Each row comes from the steps of one walk. Every step used is in the known rows, and no mark comes twice. Write the walk behind each row, first mark first.
Each row is shifted at random along 6 fixed directions that mean nothing.
Known rows:
L > F > G > U > B: [-173  -78   69  -94  160   46   48   22  204  106  128   58 -171   84
    0  115  163 -210  120  -60  -61  135 -347 -149  -27 -151   89  -95
  158  113 -207 -156  157  -95  102  175  277  -67  398   -7   47 -129
  204  245  117   -5   39  -25  -65  131  -34 -164 -169   64  596  -13
 -194  -67   54 -123   -5]
X > L > F > G: [-131  164 -247 -190  110  418  119 -262  152   97  249   44  -16  149
    4  193   78  162  336 -115  -92   15 -338  -40  -90 -360  166 -171
   76  148 -291 -155  121  -75  148   92 -162  141   97   -3  -73 -188
  139 -146   43   53 -115 -225 -130  173 -150    1    0    6  403 -170
 -200   43  143 -326   61]
Y > N > B > U: [ -40 -106   94 -161  334  302   -8  -17   83  393   15 -182 -138  298
   41  -74  226   84   47  -78  153  -33  -81   43  -81 -470  130 -194
 -104  125  -72   27   17  179  154  -77  286  -56  -74   37   87 -423
  114  122  -64  322   -4 -181   83   98 -340   49   26  155  208    8
   28 -172  -15  -34 -245]
T > R > B > G: [-129   71   83 -310   77  249  -38   54  156  102  -19   63   92  360
  197  -79   16  227  223  -56  267  -71 -378   62 -217 -537  445 -250
 -185  169 -121 -101  122  408   80  132   82 -136   33   97  -35 -523
  -90  207  -28  156  -73 -229  -84  156 -300   18 -202  438  178   62
  -43   24 -115  -80 -113]
U > L > F > N: [  36  169 -106 -215  129  143  165 -127  186  175  228  179  -62  196
  -22  192  351  292  180 -235 -142  -28 -259  -12 -117 -379  258 -199
  232   70  -69   30 -107  332   85 -148  273   76  246   -2  161 -278
   52  222   27  125   -7 -174  -70  111  -87 -245  -19  251  529  161
  -55 -158  113 -146 -165]
J > C > Y > N > B > G > U: [ -58   -7   92 -400  376  362  125    0  -62  185   80 -164  -79   73
 -160   14  384 -114   84 -134  -87   37  -81  -90 -178 -320  -69  -40
   33  -57 -110 -174  -47  -32  128   64   76    1  -34  178  241 -291
  -92   80  163  402   80    4  -20  -24 -199 -141  -16  207  378 -305
  -46  -91 -132 -168  -69]
J > B > U > L: [ 232  -70 -398 -167  589  607  237  -94   34   76  434 -570  250  232
  -92   18  175   -7  250   95 -185   -9 -173  -92  -58 -177  -18 -200
 -140  146 -340 -432   63 -313  371  190 -375  -44 -251 -171    5 -365
  270 -446  393  188 -157  -60 -252 -122 -227  -31  127 -120  128  -98
 -276   83  141 -148   42]
J > T > G > U: [-119   13  126 -321  330  201   20  -45  -38  172   93 -187  -90   99
   49    9  331   30  123  -72 -146   46 -204    6 -169 -380  -82   69
  175   56 -126   35  122  156  -57 -144  268   43   11   63  127 -181
 -224  243 -154  281 -135 -111   45  229 -110 -149  -39  246  335   43
  155 -213   76 -337 -248]
L > F > G > C: [-131  108  156   25  376  232   -1  -68  125  178  197   51 -363   98
  -38  237  298  -74  162 -203  -35  242 -339  -20  -16 -166   57  -59
   37  169 -253 -269   70 -255  154 -135  275  165  208  -27    5  -42
  127  231  149  117  -36  -37   21  207   31    5  -41  -53  339  -50
  -96 -264  105 -105  -44]
R > B > G > U > J > T > L > F > N > Y > C: [  20  167  -27 -320  341  457   -2 -289  -78  286  429 -142 -187  131
  -20   77  366   91  221  -34 -203  -93 -205  -54 -146 -221  -99   25
   31   96 -261  -86  -98 -180   17   89  -20  264 -101  112  456 -212
   54  -89  156  516   21  -66   -1   78  -85 -184  -53  269  517 -320
 -277 -281  150 -303  -26]
C > G > U > P > L: [  23  174 -194 -307   98  245  258  125  107  136  103 -236  -57    5
   46  161  350  180  162  -54 -102   31 -168  -28  -99 -437  162  -72
   30   -2  -52  116  -35  100   19  112  -18  -87  183  -19  153 -324
   95  295   27  -14 -143 -105 -135    2  -85 -206  -93  325  433  183
 -103  122  105 -154  -26]
L > F > N > Y > C > B > U > P > T: [   1  235  -20 -273  376  316   78 -153   48  358  266 -352 -304  220
  179  -93  439  175   23 -144 -149  -83 -126   66  -61 -438  171   26
  147  136 -166  318   43  129    8 -220   68   79   39  -13  381 -322
 -126  284   41  212   23 -177 -104  150 -193 -277 -224  220  511   75
  -18 -138  223 -151 -179]
C > R > B > J > U > L: [-109 -139   72 -264   90  149  226  251  391   39   88  182   19   32
   32  212  250  244  155 -134  -16  -37 -300  -62 -198 -196  232 -178
   62   -3  110 -255 -101  359  107  335  197 -240  443 -105 -118 -319
  301  358  198   26   55 -177   60 -106 -135  -27 -288  184  520  294
 -231  136   76  -16  149]
X > L > F > G > U > B > J > C: [-208   99  179 -245  338  447  231 -142  129  319  250  -58  -47  -45
  -80   72  379  116  198  -48  -46 -135  -78   -4 -332 -354  -99  -15
   30  236  -84 -186  181  179  141   -2  174  223   95   57    1 -207
  -23  357  111  228   77 -197    7  141 -238  -60 -132  101  528  104
   76  -12  103 -134 -114]
F > G > C > R > B > J > U > P > T > L: [-286  254    0 -207  209  309   15   22  350  245  271 -117  -91  106
  173   35  539  137  207   71  -93 -105  -70   58 -146 -451  484  167
   52  -13 -217  379   52  128  -19    3   46 -140   66 -124  215 -288
  -11  335  -68  162  -91 -225  141   65 -184  -10 -270  391  433  165
  -99 -215  128 -131  -82]
C > Y > N > L: [  44 -120 -216  -95  242  411  -74 -313  174  216  385 -229  -84   72
   97  -77  224  202  127  -82   61    9 -141   23  -97 -389 -250 -252
    2  -12 -268  -92   83 -241   47  116  -15  -74 -214  135  -15 -257
  192 -267   37  251 -140 -128 -246  206 -267  -82  247 -148  205 -188
 -319 -230   11 -130 -194]
T > J > R > B > G: [-134   84   73 -298  125  245   42  -22  122  145  -30  161   53  308
   26    0  266  -26  153  -41 -121 -158 -285  -40 -299 -327  472  -93
 -108   -1 -213   76   26  311   46  230  -55 -164   65   88  255 -438
  -83  157   23  267   17 -123   86   66 -178   30 -301  429  297 -192
 -190  -36  -25  -70  159]
J > U > L > F > N > Y: [-176 -190 -134   29   19  157 -260   21  254   25  163   84 -176  552
   25  280   68  261  226 -150  174  -45 -558  -92  127 -328   51 -417
   -1   65 -224 -217   41  -88  159  325   86 -359  224 -101  -61 -288
  334   15  181   24  246 -104 -154  146 -271    5 -128  130  336 -154
 -344  -23  244 -144  156]
J > R > B > G > U > L > F > N > Y > C: [  98  308 -144 -282  237  468  -19 -306  -61  221  345 -277  -29  422
   89  -42  331  210  297   -7 -141 -259 -253   90  -21 -332   65  -99
  -83  166 -478   51  -29   61   48   26 -144  113 -244   -4  432 -435
   35  -87  130  324  -55 -149  -84  123 -255  -83  -33  362  418 -121
 -250 -154  103 -222  -56]
P > X > L > F > N > Y > C > R > B: [  50  336  118 -286  113  381  -42 -333  107   92  469 -169  -97   85
  195   30  315  195  101 -102 -163  -44 -178   -5    5 -296   63  -82
  -51  167 -154   71  122   23  -22 -177   98  247   44  -36  259 -188
   13   75  -13  102 -192 -336  -76  132 -109  -65 -110   66  331   38
  -95 -258  120 -122 -131]
L > F > N > Y > C > R > B > U > P: [  74  -31    5  -16  298  362   26   -3  138  180  360 -174 -408  215
   -7  310  179  -16  -62 -133   69  197 -312 -197  -19 -188   59 -248
  -52  175 -199 -333  -24 -291  256  191   32   24  288 -124  170 -131
  234   95  295  125   81 -144  -79  -50  -98    4 -149   12  354  -44
 -210 -137  265 -134   25]
P > F > N > Y > C > G > U > J: [   7   38  -91 -376  205  204  292  212   35   87  232  -45 -240  -90
 -110  296  307  -72   69 -225 -269  -81  -82 -286 -159  -67   59   77
   66 -108  -26 -151 -350  -83   33  169  115  -63  472  -25  250 -147
  224  247  316  179  184  130    8 -156  -39 -260  -29  376  700  -56
 -279 -123   84 -118  -10]
L > F > G > U > P > T > J: [ -88  123  -67 -173  419  294   86 -148  102  216  326 -143 -189   97
   63  -26  361   86  132   40 -191  -35  -85  -59 -206 -274  257   92
  170   42 -235   87  -43  -27   56 -147   54   93  138  -63  157 -160
    0  108  -27  150   22 -109 -120  183 -209 -138   14  200  447   53
  -92 -198  176 -334 -247]
J > C > B > U > L: [ 171  -38  -43 -164  462  435  325  238  214  163  298 -200  -82 -109
  -81  194  250 -163   70 -113 -213   22  -18 -295 -152  106  165  -69
 -146   74   52 -261 -175 -125  341   50  -56  -71  209 -196   64 -229
  202  101  445  166  -51  -57  -20 -303  -51  -15  -48   23  325   80
 -177 -108   58   30   56]
L > F > G > C > R > B: [ -34  172   85 -245   64  282  -10 -124  138 -116  331    8 -115  108
   68  166  223   12   97 -153 -104  107 -428  -90   45 -194  230  -74
  -22  -56 -251 -181   94 -126  101  111   50    3  209  -29   49 -106
   83  103  135  -35  -84 -202  -91   26   87  -71 -266  -41  238 -103
 -259 -163   40 -104  148]
P > L > F > N > B > J > T > G: [ -89    2  -28 -180  356  346 -158 -375  -79  292  466 -175   28  249
   41  190  341  102  244   72 -264   76 -141  -20 -114 -405 -137   -5
   42  138 -122   76  183 -109  113  -65   13  103 -222  101  203 -210
  -18  -23 -139  441 -130 -161 -159   95 -201  -54   18  159  240 -206
  -15 -233  197 -303 -203]
J > C > R > B > U > P > F > N: [ -50   70  -67 -223  100  246  249  -49   91   77  426   14 -180  133
  -65  319  505  142  -66 -203 -245  111 -230 -210 -180 -364   46 -135
  122    3  -93 -104 -123  -86   -2  194   92  179  393  -29  325 -140
  180  137   89  151  136 -121 -173  -89  -82 -270 -196   71  578 -161
 -331   80  317 -161  106]
G > F > N > B: [-165   43   -8 -161   62  148 -134 -102  125  243  266 -137  -18  507
   -3   25  342  132  209 -134   29 -120 -187  -89  113 -394  215 -215
    9   15 -243  103   54   73   62  -88  246 -164   25   63   78 -301
  200   49  -46   97  -51   -2 -137   94 -334  -61  -47  222  203  -94
  -55 -199  -51  -45 -136]
B > U > P > X > L > F: [-116  148   76  -72  196  160  100  -41  257  414   40  139 -220   47
  -34  298  186   10   29 -346  -34  -41  -57   15  -89 -303  344  -25
   30  201   -6  211  -37  117  176  -75  267  -45  354 -116  210 -264
  -28  364  -12   90  -41 -260  302  257 -125   49  -73  187  574  144
  128 -152  238 -114   54]
X > L > F > N: [-118   36 -249 -101  -78  210  -12 -100  251   99  240  167   -4  380
 -138  284  115  171  201 -286 -113  -76 -399  -45   -2 -429  272 -274
   18   21 -206   -6   -8   36  140  235  120 -128  310  -13  131 -331
  129   -5   28  -11   33 -161  -67  223 -137 -127  -35  163  413 -120
 -210   44  256 -238  185]
C > R > B > J > T > L > F > G > U > P > X: [-143  185  123 -402  207  200  201   27  158  232  277   23 -211    5
   10  307  537   71   86 -154 -138   28  -83 -109  -54 -378  259   21
  106   87   -9  137  -81   50   23   61   81   71  234  -37  219 -131
   63  391   26  195  -13 -172   -1  -19 -125  -49 -249  287  694   80
  -60  -28  170 -124   12]
N > L > F > G > U > J > C > B: [  -3  361  -31 -341  383  483  144 -233   -9  276  316 -431 -173  -76
   89  -89  519    5  195   16 -301 -222   56 -209 -150 -218   67  136
  112   29 -247  331  274  149   81 -363   34   33  -77 -113  106 -116
 -240  335  124  175 -115 -111  130   51 -190 -231  -11  184  441  137
   88 -466    3 -121 -306]
B > G > U > C > Y > N > L > F: [  75  -21 -164  -58  399  325  -25 -278   77  293  355    9 -213   66
 -107  242  253  -65   67 -227   -7   89 -125  -40  -46 -172  -27  -47
   48  -58 -282 -158  -70 -367  264   82    4  -43  -55   48  251 -194
   36  -58  236  331   -1 -103  -41  119  -79  -51  193  -63  466 -297
 -253 -365   68 -140    5]
C > R > B > J > T > L > F > G > U > P: [  36  258  -88 -217  367  400   65 -137   78  224  426 -333 -150  158
   23  155  471   62  184   26  -57   41 -122 -103  -51 -375  174   19
  168  140 -419   50  161  -59  157  -86  -44   22   10 -108  175  -99
  -35  169   93  181  -89 -144  -13   41 -124  -66  -89  212  420   99
   76 -343  201 -269 -189]
P > X > L > F: [-104  181 -197 -525    8  390  367 -139  180    9  111  167  119  -71
  -56  185  -46  388  266 -355    5 -105 -318   65 -183 -464  144 -191
   48   28   85 -223 -160  226  185  215  -49   50  142  -18 -100 -305
   25   37  115   -4  -27 -330  -98  194 -180 -131  -46  186  505   72
  -96  395   11 -354  105]
R > B > U > C > Y > N > L > F > G: [-205  197   27 -300  195  292  126 -313  167  291   62  222 -221   33
  137   36  392  344  237  -98   16   70 -306   79 -289 -522  167 -121
  297   41 -197   -9  112  262   -2  -46  147  250   96  163   74 -189
   53  191  -54  256  -41 -293   10  129 -141 -110 -164  132  698  -84
 -226 -217   28 -257 -171]
J > T > L > F > N > Y > C > B: [ -52   20  -18 -272   45  357 -206 -150  166   39  296  -77 -264  135
  192  -74   80  324  295   53   29  -59 -569  -45   12 -324 -210 -209
   -7   88  109  -60  334   67   54  113  223  -11   61  -70 -113 -217
   -8  118   65   12  -25 -231 -175  168 -199 -175 -187  124  289   48
 -227  -22  188 -425 -141]
L > F > G > U > B > J: [-141   68  172 -169  266  176   15    1  238  285  127   44  -63  204
  136  -73  234  242  304   16  283 -127 -177  155 -124 -540  127 -173
   29  351  -35  -55  257  405  201 -144  491  -17  144   24 -108 -473
   69  467  -52   67   38 -240  -99  224 -303  -27  -25  378  431  434
  215  -96  114 -128 -458]
B > U > P > L > F > N > Y > C > R: [  -1   19   -6    5   92  237  -59 -224  112  100  299 -178 -299  215
   70  219  309   55  -24  -49 -185   12 -361   45   24 -292 -133 -131
   99   57 -134   22  151 -117   41  188   82   94  153  -56  248 -107
   70   -7  -23   88   12 -181 -124  118  -91 -121 -135  -26  399  -59
 -311  -55  336 -181   18]
L > F > N > B: [ -16  257 -197 -248  217  313  -81 -360  -48  277  363 -278   38  408
  -24   43  379   90  214  -99 -192 -133  -15  -65  101 -369  234 -100
   95   -4 -414  264   21   25  166 -242    4  -14 -234    7  288 -253
   38 -100  -65  283  -59  -62  -48  115 -266 -159   46  235  221 -228
  -42 -332  -71  -63 -163]
L > F > N > B > U > C > G: [ -20   -8 -197  -20  372  209 -167  -13   17  215  125 -287 -208  211
  -72  170  319 -238   40  -23 -342   53 -220  -65  -32 -117   67  174
   22  -90 -301  123  207 -210  167   53    1  -63  147  -84  410  -60
  -94   -9   -7  131  -38   36  146  133  -11 -113 -213  126  390 -397
 -355 -260  224  -76  184]
C > Y > N > L > F > G > U: [ -51   13 -192  -83  305  264  -67 -164    1  208  274 -126 -199  200
 -183  223  405 -289   82 -140 -268   53 -131 -126   98 -212   99   81
  133  -90 -520  121  -11 -489  133  132  -60  -91   97   74  393 -179
   58 -124   56  275  -40   20   57   70   41 -114   81  -11  487 -507
 -296 -385  186 -243  188]
N > L > F > G > C: [-245  131 -133 -103  277  374  -29 -284   67   64  192 -193  -61  320
   18   33  268  153  360  -98   17   79 -524  139  -43 -482   13 -120
   90   11 -588 -206  268 -202  136  173    3   23 -124   56  -62 -163
  106 -146   49   55  -59  -81  -99  365 -132 -133  -83  -15  280 -214
 -320   -4  122 -287   68]
U > J > C > B: [ -37  128 -126 -556  136  421  263  -33   36   12  171 -322  -11  -50
   39 -137  227  172  225  -22 -250 -229 -303 -197 -213 -274   -3  -49
   63 -101  -27   32  241  259   11   98  -50  -82   75  -48 -161 -152
 -164  189  119  -14   11  -85  -49   64 -174 -359 -244  164  327   91
 -160   96  -57 -207  -65]
L > F > N > Y > C > B > G: [  40  147   69 -176  617  358 -115 -445 -188  401  262 -271 -217   40
  -53  -86  494 -301   35   10 -512   93  -88  -68 -249 -149 -218  156
  221  161 -176  297  340 -237   62 -245   47  342 -119  192  665 -118
 -318 -163 -121  595  -83   12  171  210   69 -354  -83   68  323 -599
 -167 -437  207 -261  -75]
N > Y > C > R > B > U > P > T > L > F: [  27  408 -142 -430  321  530  185 -370   68  135  326 -180  -53  -16
  214  -52  289  437  231    0   59 -125 -170  184 -168 -532  172   63
  161   37 -127   71  -48  215  167 -168  -69  163 -257  -97  169 -297
 -201   90   59  228  -88 -444  -63  105 -194 -165  -54  310  419  193
    4 -134   31 -378 -322]
X > L > F > G > U > C > Y > N > B > J: [-144  -46  187  -85  241  191 -165  102  292  513  267  206 -206  212
 -153  268  295  -60  167 -190   66  -64   55  -63    9 -208  237  -92
 -157  144   10   32  -45  -62  263  -14  360 -135  274   57  178 -363
  280  343   80  286  145  -57   83  -47 -229  195  -23  239  447  -80
  -21 -363   79   16  -85]
G > F > N > Y > C > B > U > P: [ -90   90   99 -245  515  290   86 -276  -20  403   89 -485 -266  146
   63 -241  527  207   29   15 -140   91 -317   61 -341 -564 -267  -46
  442  213 -207  189  414  152  -71 -153  292  261   76  111  309  -64
 -174   76 -226  262  -48  -94  145  315 -117 -445 -280  129  438  -21
  -32 -180  289 -423 -310]
U > C > R > B > G > F > N: [ -51  117  -79  -95   30  109  -44   75  182  159  274  -18    0  579
  -59  118  433   23  172 -179  -86 -160 -295  -95   41 -382  469 -149
  -93   41 -328  129   31   90   22   43  129 -191  235   22  301 -401
   37  128   47   26  -85  -10 -119   69 -169  -48  -84  332  369  -60
 -140 -182  149  -37   46]

Which walk is each row?
[  71  187   -1 -310  288  407   58   16  -56   68  293  -78 -133  173
 -140  228  320 -230   66 -201 -147  -25  -95 -170    7 -154  220    6
 -118   -5 -265 -128 -220 -205  249   56  -61  -14   63   18  488 -358
  -31   70  313  351   24  -52  -27 -132  -14  -54   29  311  385 -313
 -111 -241   39 -156   99] | L > F > N > Y > C > R > B > G > U
[ 160  214 -221 -144  234  469  191 -257  108   87  513 -103 -107  283
  -31  285  360  346  170  -97  -43   95 -240  -83  -26 -491   77 -367
  -84  193 -153 -264 -116  -24  244  -71  -13  171   -2 -117  151 -312
  184  145  291  122  -64 -294 -336  -75 -234  -49  150  144  391  178
  -60  -72  177 -130 -210] | J > R > B > U > P > L > F > N
[ -39   88   38 -328  143  324 -113 -164   21  140  313 -151 -324   41
   92   65  252  125  173   -1 -229   68 -426 -137  -33 -244 -240  -69
  105   60   69   79  235  -62   27   69  173   72  164   -8  199 -146
  -13  222   71  143  -29 -129 -100   39  -59 -289 -217  158  464  -82
 -227 -100  217 -444  -80] | J > T > G > U > P > L > F > N > Y > C > B
[-241  163   -1 -410  267  491  217 -248   14  377  310 -201   80  155
 -181  128  497  199  196 -128 -202 -247  -28   -9 -270 -477    8  -15
   48   53 -212   58   77  141  116  138  -68  140  -79  113  194 -229
  -22  120    4  327  128 -127   29  124 -315 -159 -231  193  477 -184
  -88  113   98 -134  100] | U > P > X > L > F > N > B > J > C
[-140  335  -33  -85  350  335  -54  -82   93  393  197 -186 -193  347
    4  106  479  -80  241 -101  -81  -22  -91   51   70 -384  517  113
  -40   61 -558  321  -26  -98  176 -143   43 -117  -62  -86  332 -311
   88  232   89  246  -39  -56  189  109 -154   34  -70  288  436  -75
  -81 -393   36  -82  -44] | Y > N > B > U > P > T > L > F > G > C
[  42  283  -39 -199  199  322  199  -77   80  320  271 -309 -120  152
   75  109  565  203   95  -25 -139  -29  -65   -6 -102 -486  192  -76
    6  143 -145  260  -47   40    3  -38   18   88   84    7  425 -351
  140  237    9  172 -166 -171  -72  -68 -106 -157  -94  303  472  131
  -87 -127  211 -110 -104] | G > F > N > Y > C > R > B > U > P > L
[-138  196  173 -331  275  253  -43 -284   21  164  161 -117  -60  238
   78 -136  516  308  148 -110  -90  -85 -269   29 -236 -520 -119 -136
  329  141 -142  135  143  239  -94 -286  211  165  -31  193  307 -158
  -91   38 -131  349   27 -103  -81  170 -123 -292 -165  265  325 -193
  -16 -323   67 -249 -287] | C > R > B > G > F > N > Y
[-167  -68  282  -79  577  253 -119 -270  143  423  463  -98 -183  -47
 -158  184  389  -17  -10  -81 -291  198 -132  -60 -294 -229 -254  123
  253  329  -33  -32  226 -167   67 -187  336  383  160   33  249  255
 -158  282 -103  507  -69  -49  111  170   41 -153 -166  -81  503 -106
   41 -578  247 -233 -157] | X > L > F > G > U > C > B > J > T > R
[ -28 -101 -122 -195  484  266  153  -89  -33  210  366 -260  -75  201
 -252  257  340 -271  123 -155 -254   58 -109 -288 -115 -119   18  -36
   79  -87 -325 -270  -48 -381  187  189   18  -71  142   87  222 -101
  170 -122  300  314  155  173  -15   -1 -130 -235   80  126  467 -313
 -236 -246   77  -73   -8] | L > F > N > B > G > U > J
[-117  188  -17 -199  161  165  -68 -361  107  363  -69  128 -106  186
  117  -74  345  298  184 -209  112 -146 -246  291 -171 -633  206  -33
  263  -57 -284  352  125  388   63  -53  288 -160  -98  160  200 -415
 -197  222 -151  256  -16 -249  192  399 -185 -197  -30  274  520   -7
  -34 -311   14 -225 -164] | B > G > C > Y > N > L > F
[-132  147  273  -52  555  112  -79 -213   82  522  300 -350 -268  114
   76  -33  584  -11 -217  -95 -270   97  126   46 -211 -397  104  236
  308  290 -121  487   14   96  -77 -566  378  248  157   32  535   23
 -228  454 -257  434 -158  -30  125  130  -95 -252 -153  190  472   83
  166 -672   75  -21 -436] | C > G > F > N > B > U > P > T > R
[ -25   74 -335  -99  206  457  128 -216  195   91  326 -356  105  605
   -8  116  300  227  304   85  -59 -325 -255  -35  -37 -484  226 -296
 -200   30 -487  -86   24  145  212  240 -232 -322 -270 -277  -62 -328
  155    1  292   69   51 -169 -121   -2 -574  164   39  332  303  246
 -161  -47   57    2 -142] | T > L > F > N > B > U > J > R
[ 137  183  -63  -89  402  345  -86 -446   -6  224  648 -214  -37  300
  -15  172  529  121  185  -16 -322   56 -176    3  -10 -346  -68  -24
  144  167 -312   35  152  -93  137 -209  166  245  -51    6  403 -195
  -18  -26   21  304 -129 -202 -130  102  -94 -193   87   70  436  -39
  -56 -429  331 -263 -234] | Y > C > R > B > J > T > G > U > L > F > N
[ -50  187   12 -188  313  186  -52  -65    8  363   79 -269 -283  309
   15   34  419  -31   90  -92  -82   -1 -241  -42  -99 -386  143  -24
  239  122 -366  274  229  110   47  -53  179  -74  164   10  400 -238
 -157  257  -33  207   48  -14  169  237 -140 -258 -200  374  508  -43
    0 -265  208 -277 -127] | L > F > N > Y > C > B > G > U > P
[  82  165 -287 -363  238  435  144 -100    9  213  279 -127  -46  174
 -136  156  302  -20  217  -21 -204 -239   -5 -182   42 -274  294 -118
  -35   33 -291  -38 -108   -6  208   36 -166 -236   -5 -127   94 -447
  226  204  460  251   -1   30  -45 -212 -274   22  189  218  564   12
  -47 -283  -56 -112  -94] | C > Y > N > L > F > G > U > J > B
[  46  352  -35 -315   41  306 -103  -56   96  203  170 -254 -271  209
  261 -128  253  310  277   13   10 -202 -282    5   84 -422  126 -133
  -25  164  -51  365  245  330   37 -215  250  -82   74 -143  128 -427
  -93  423   -1  -41 -104 -230  -36  142 -252 -193  -90  438  399  340
   28 -175  120 -289 -335] | G > U > P > L > F > N > Y > C > B
[-229  -69  -16 -390  257  211  106 -163  -73  246  161 -248   32  253
  -93  -70  435    6   51 -117 -254  -56 -276    6 -176 -459    6  175
  217 -148 -217  188  -10 -128  -85  230  -51 -133   82  262  337 -260
  -75  -64  -95  238  -53    8  -52   37 -120 -293 -260  126  456 -402
 -271   31   28 -407   98] | J > C > Y > N > B > U > P > T > G > F
[-361  -53  154 -286  175  251  307  -19  142  376   35   22 -127   95
 -187  256  443   38   52 -238 -221 -182 -145 -147 -347 -341  145  -27
   73  -85  -62  -24  -31  207   -6  324  172   -4  326   88  109 -136
   80  338  118  234  251  -61  243   84 -272 -156 -336  174  736  -90
 -193   74  111   -1  213] | P > X > L > F > N > B > U > J > C
[  -3  227  106 -351  312  390   46 -272    0  212  295   15  -55   61
   30   90  452  -17  145  -35 -251  -36 -140  -92 -296 -275  180   46
   86   31 -134   47   29   96   72   15  -44  150  -55  141  447 -214
 -131   39  127  516    6 -139   64  -35  -56 -146 -195  322  460 -297
 -135 -337   50 -148  -33] | U > J > T > L > F > N > Y > C > R > B > G
[ -89   32  167 -185  434  363  -67 -334   69  139  454  -89  -54  107
  -29   55  383  100  153  -24  -82  109 -301   95 -143 -382 -162  -31
   92  147 -165 -208  323 -192  172    0  211  259   26  163  112 -142
   34  -33  -81  231  -19 -208 -105  170   35 -148 -163  -90  180 -193
 -152 -202  268 -221  -74] | L > F > G > C > R > B > J
[ 136   49 -257 -278  397  438  143 -273 -102  280  441 -439   50  293
  -93  116  460  136  246  -38 -272 -150  -97 -132  -51 -412   44  -54
   35   20 -339    2   14  -57  156  104 -173  -48 -260    4  180 -175
   42  -77  232  403    8  -33 -106   15 -224 -180   -8  138  443 -128
  -28 -240  199  -93   14] | P > L > F > N > B > U > J > T
[ -36  297  -45 -242  208  349  -42  -87  136  215  494 -190  -16  207
   21  173  215  -91   39 -178 -183  -17  -36 -167   47 -201  580  109
 -127  128 -454  215 -150 -234  112  -57 -146  -50  181  -86  410 -223
   41  198  111  185 -175 -146   34  -41    3  -31 -174  192  376 -124
 -117 -445   26  -53  127] | X > L > F > G > U > P > T > R > B
[ 127   14 -207 -203  362  488   97 -321   97  166  430  -19 -157  -11
  -25  170  139  204  116 -201  121  105 -212  -26  -89 -271  -76 -180
  -19  -34 -194 -396 -126 -291  309  116  -60   61 -117   15   59 -215
  135 -105  322  257  -29 -256 -184   38 -125  -49  177 -112  402 -160
 -287 -211    6 -191  -70] | R > B > U > C > Y > N > L > F
[-302 -141  156 -229  164  206  -54  -38  217  203  260  247  -84   19
 -277  345  168  -38   24 -245 -287   64 -356 -104 -234 -253   84   55
  154   81    1  -31  -64 -104  153  364  151    8  382   74  198   75
   15  262   24  387   99   13  121    5  144 -172 -394   79  528 -317
 -247 -191  173 -275  348] | X > L > F > G > C > B > J > T > R
